Below are the code and all the weights of a small trained network. Each question names an input and a target symbol and asks about switching units off, where a switched-off unit gives its printed mean instead of its output.

import numpy as np


def w(rows, s, z=0):
    codes = np.array(rows[::2]) - 128.0
    scale = np.full(codes.shape[1], s)
    scale[-1] = z or s
    return codes * scale


def f(y):
    return np.maximum(y, 0)


def softmax(a):
    e = np.exp(a - a.max(-1, keepdims=True))
    return e / e.sum(-1, keepdims=True)


def log_softmax(a):
    a = a - a.max(-1, keepdims=True)
    return a - np.log(np.exp(a).sum(-1, keepdims=True))


def net(x, mask):
    ids = ['αβγδεζηθλξπστφψω'.index(c) for c in x.split()]
    T = len(ids)
    res = E[ids] + P[:T]
    u = 0
    for l in range(2):
        q, k, v = (res @ M[l].T for M in (Q, K, V))
        z = softmax(np.where(np.tri(T) > 0, q @ k.T / 2**0.5, -1e9)) @ v
        res = res + np.where(mask[u], z, O[l][:, -1]) @ O[l][:, :-1]
        u += 1
        y = f(res @ A[l][:, :-1].T + A[l][:, -1])
        res = res + np.where(mask[u : u + 8], y, B[l][:, -1]) @ B[l][:, :-1]
        u += 8
    return log_softmax(res[-1] @ U[:, :-1].T + U[:, -1])


Q, K, V, O, A, B = {}, {}, {}, {}, {}, {}
E = w([
[120,87,117,103,172,132,160,233,138],'α',
[140,107,229,95,85,77,82,159,161],'β',
[76,63,154,104,97,102,142,227,148],'γ',
[135,235,176,119,215,166,110,156,10],'δ',
[177,63,148,87,176,114,135,232,117],'ε',
[38,136,64,146,132,31,126,200,99],'ζ',
[159,133,97,161,139,162,59,57,23],'η',
[124,8,73,121,122,173,136,61,32],'θ',
[121,216,242,23,188,190,202,97,160],'λ',
[172,97,34,127,129,48,148,215,75],'ξ',
[246,121,191,128,169,95,77,146,144],'π',
[77,41,226,166,245,205,110,153,65],'σ',
[86,184,93,99,46,181,89,179,204],'τ',
[185,75,123,90,181,111,232,218,126],'φ',
[42,16,175,124,153,202,147,93,32],'ψ',
[196,204,144,181,172,11,186,67,99],'ω',
],0.017)
P = w([
[35,152,2,125,208,132,95,123,209],'0',
[89,103,139,135,144,132,129,68,109],'1',
[94,106,155,142,133,135,122,48,122],'2',
[118,159,140,155,119,147,126,78,47],'3',
[146,148,207,141,85,128,154,76,47],'4',
[142,182,172,147,89,162,120,64,63],'5',
[143,200,190,155,87,158,146,91,21],'6',
],0.0095)
Q[0] = w([
[140,48,121,116,152,114,124,122,253],'0.h1',
[153,219,104,91,120,22,114,221,187],'0.h1',
],0.012)
K[0] = w([
[69,71,18,61,255,115,60,152,210],'0.h1',
[72,3,73,115,193,106,234,204,88],'0.h1',
],0.0085)
V[0] = w([
[37,186,148,155,34,155,254,162,185],'0.h1',
[146,124,77,151,122,204,231,68,116],'0.h1',
],0.0059)
O[0] = w([
[130,110,102,30,198,70,58,102,65,4],'0.h1',
[53,102,38,229,165,1,65,184,85,168],'0.h1',
],0.0099,0.0033)
A[0] = w([
[159,112,137,165,99,99,210,178,152,121],'0.n1',
[165,133,81,89,55,159,165,228,144,107],'0.n2',
[96,134,67,191,77,30,96,112,140,2],'0.n3',
[76,203,57,84,22,144,107,160,145,74],'0.n4',
[118,140,28,117,92,63,147,115,142,112],'0.n5',
[116,164,175,157,197,145,130,68,175,186],'0.n6',
[122,59,162,148,136,71,167,170,225,125],'0.n7',
[108,2,181,149,50,88,103,158,117,58],'0.n8',
],0.0088,0.0049)
B[0] = w([
[136,102,161,203,84,83,79,15,201,255],'0.n1',
[134,118,227,112,144,140,154,137,226,217],'0.n2',
[184,119,135,34,123,172,181,83,78,209],'0.n3',
[16,49,126,156,92,59,128,165,225,168],'0.n4',
[124,146,108,114,172,89,186,154,161,193],'0.n5',
[50,132,81,54,66,138,175,100,110,233],'0.n6',
[187,118,84,122,99,184,2,96,131,221],'0.n7',
[148,193,83,142,193,143,166,143,76,231],'0.n8',
],0.0082,0.0053)
Q[1] = w([
[108,139,187,204,161,144,254,113,51],'1.h1',
[105,72,107,71,233,206,48,1,128],'1.h1',
],0.0072)
K[1] = w([
[165,210,245,130,68,88,74,57,3],'1.h1',
[139,250,11,52,167,214,47,67,165],'1.h1',
],0.006)
V[1] = w([
[144,173,127,124,67,1,171,28,137],'1.h1',
[200,57,103,163,201,113,163,170,208],'1.h1',
],0.0063)
O[1] = w([
[124,132,18,58,80,162,89,118,119,255],'1.h1',
[117,142,161,122,3,124,164,157,35,56],'1.h1',
],0.012,0.0027)
A[1] = w([
[179,97,132,162,118,7,92,156,80,228],'1.n1',
[146,111,241,168,167,83,116,132,112,59],'1.n2',
[158,54,130,203,193,128,151,112,207,251],'1.n3',
[229,59,112,121,151,123,127,44,86,99],'1.n4',
[106,51,93,160,70,174,1,192,191,90],'1.n5',
[127,62,97,85,182,72,166,120,29,38],'1.n6',
[126,146,175,180,55,231,114,106,122,190],'1.n7',
[61,77,91,228,125,85,43,93,39,3],'1.n8',
],0.0085,0.0036)
B[1] = w([
[116,129,72,178,120,229,136,184,145,189],'1.n1',
[81,161,135,131,90,75,99,134,149,194],'1.n2',
[153,194,85,80,101,123,114,123,81,252],'1.n3',
[41,128,176,99,168,119,112,156,105,222],'1.n4',
[138,135,184,149,171,175,102,51,67,184],'1.n5',
[183,192,214,152,96,121,167,76,151,204],'1.n6',
[177,51,98,123,175,51,173,150,146,229],'1.n7',
[138,95,128,149,117,171,106,155,245,184],'1.n8',
],0.011)
U = w([
[218,132,121,129,125,129,136,83,166,12],'α',
[124,83,146,53,193,163,147,188,62,147],'β',
[189,147,110,202,152,86,85,76,59,92],'γ',
[147,210,74,162,250,162,168,186,4,110],'δ',
[145,106,139,137,144,61,129,133,171,29],'ε',
[121,101,82,119,106,190,140,208,93,245],'ζ',
[126,107,5,241,186,121,92,111,162,254],'η',
[174,202,172,148,122,195,203,119,62,63],'θ',
[173,159,142,35,176,176,126,162,254,22],'λ',
[145,175,75,126,92,87,88,72,95,107],'ξ',
[124,72,70,143,172,98,192,112,71,127],'π',
[13,131,104,160,206,33,160,204,85,253],'σ',
[60,113,218,118,120,126,88,109,118,203],'τ',
[105,178,85,165,127,136,82,157,128,127],'φ',
[149,206,115,196,94,84,87,99,227,51],'ψ',
[147,109,124,120,129,213,87,105,70,76],'ω',
],0.0066,0.0032)

Each question gives the input, a string of symbols that net reads in full, and the target symbol t.
The units are the heads (2 rows each of Q, K, V and O) and the neurons (one row each of A and B). Each row of codes is followed by its name. A weight is (code - 128) times the scale printed after its matrix; where a second scale follows, it is the last column's (O, A, B and U).
mask holds one flag per unit, layer by layer, with each layer's heads first. A switched-off unit (its flag False) gives its mean, the last column of its rows in O or B, instead of its output. The means were averaged over made-up inputs and are rounded, as every weight is.
A unit's drop is (log p(t) with every unit on - log p(t) with that unit switched off) / (log p(t) with every unit on - log p(t) with every unit switched off).
unit that matters most: the unit with the biggest drop
top k neurons: the k neurons with the biggest drops, biggest first
k most important neurons of layer l: the k neurons of layer l with the biggest drops, biggest first
input ε ψ ψ ξ, target δ: top 2 neurons : 0.n3, 1.n1
input η ζ ω η θ θ α, target η: top 2 neurons : 0.n1, 1.n6
input γ γ ε, target τ: 2 most important neurons of layer 1 : 1.n2, 1.n7
input θ ω α, target η: 2 most important neurons of layer 0 : 0.n7, 0.n1
input θ ψ γ, target η: top neuron : 0.n7
input σ ζ τ φ τ, target τ: top 2 neurons : 0.n4, 1.n5
input π φ σ σ, target π: 3 most important neurons of layer 0 : 0.n6, 0.n1, 0.n7
input λ θ π, target δ: 2 most important neurons of layer 0 : 0.n6, 0.n1
input τ φ ψ σ π ψ θ, target π: top 2 neurons : 1.n7, 0.n7
input α δ θ θ, target δ: top 3 neurons : 1.n3, 0.n1, 0.n6
input γ φ λ γ λ σ ε, target δ: 2 most important neurons of layer 1 : 1.n1, 1.n8
input ψ λ σ, target λ: top 3 neurons : 1.n8, 1.n6, 0.n6
input π θ τ γ ω τ α, target ω: 2 most important neurons of layer 1 : 1.n5, 1.n7
input ψ θ α ξ, target ζ: top 2 neurons : 0.n1, 1.n1
input ω φ φ, target ω: top 2 neurons : 0.n7, 1.n5
input α β α π ψ, target π: top neuron : 1.n7
input β ε α ψ ω α σ, target ω: 2 most important neurons of layer 0 : 0.n3, 0.n1
input ψ ω α ζ, target ξ: 2 most important neurons of layer 0 : 0.n3, 0.n7
input λ δ θ, target δ: 3 most important neurons of layer 1 : 1.n3, 1.n4, 1.n2
input ζ σ θ, target θ: unit that matters most : 0.n3
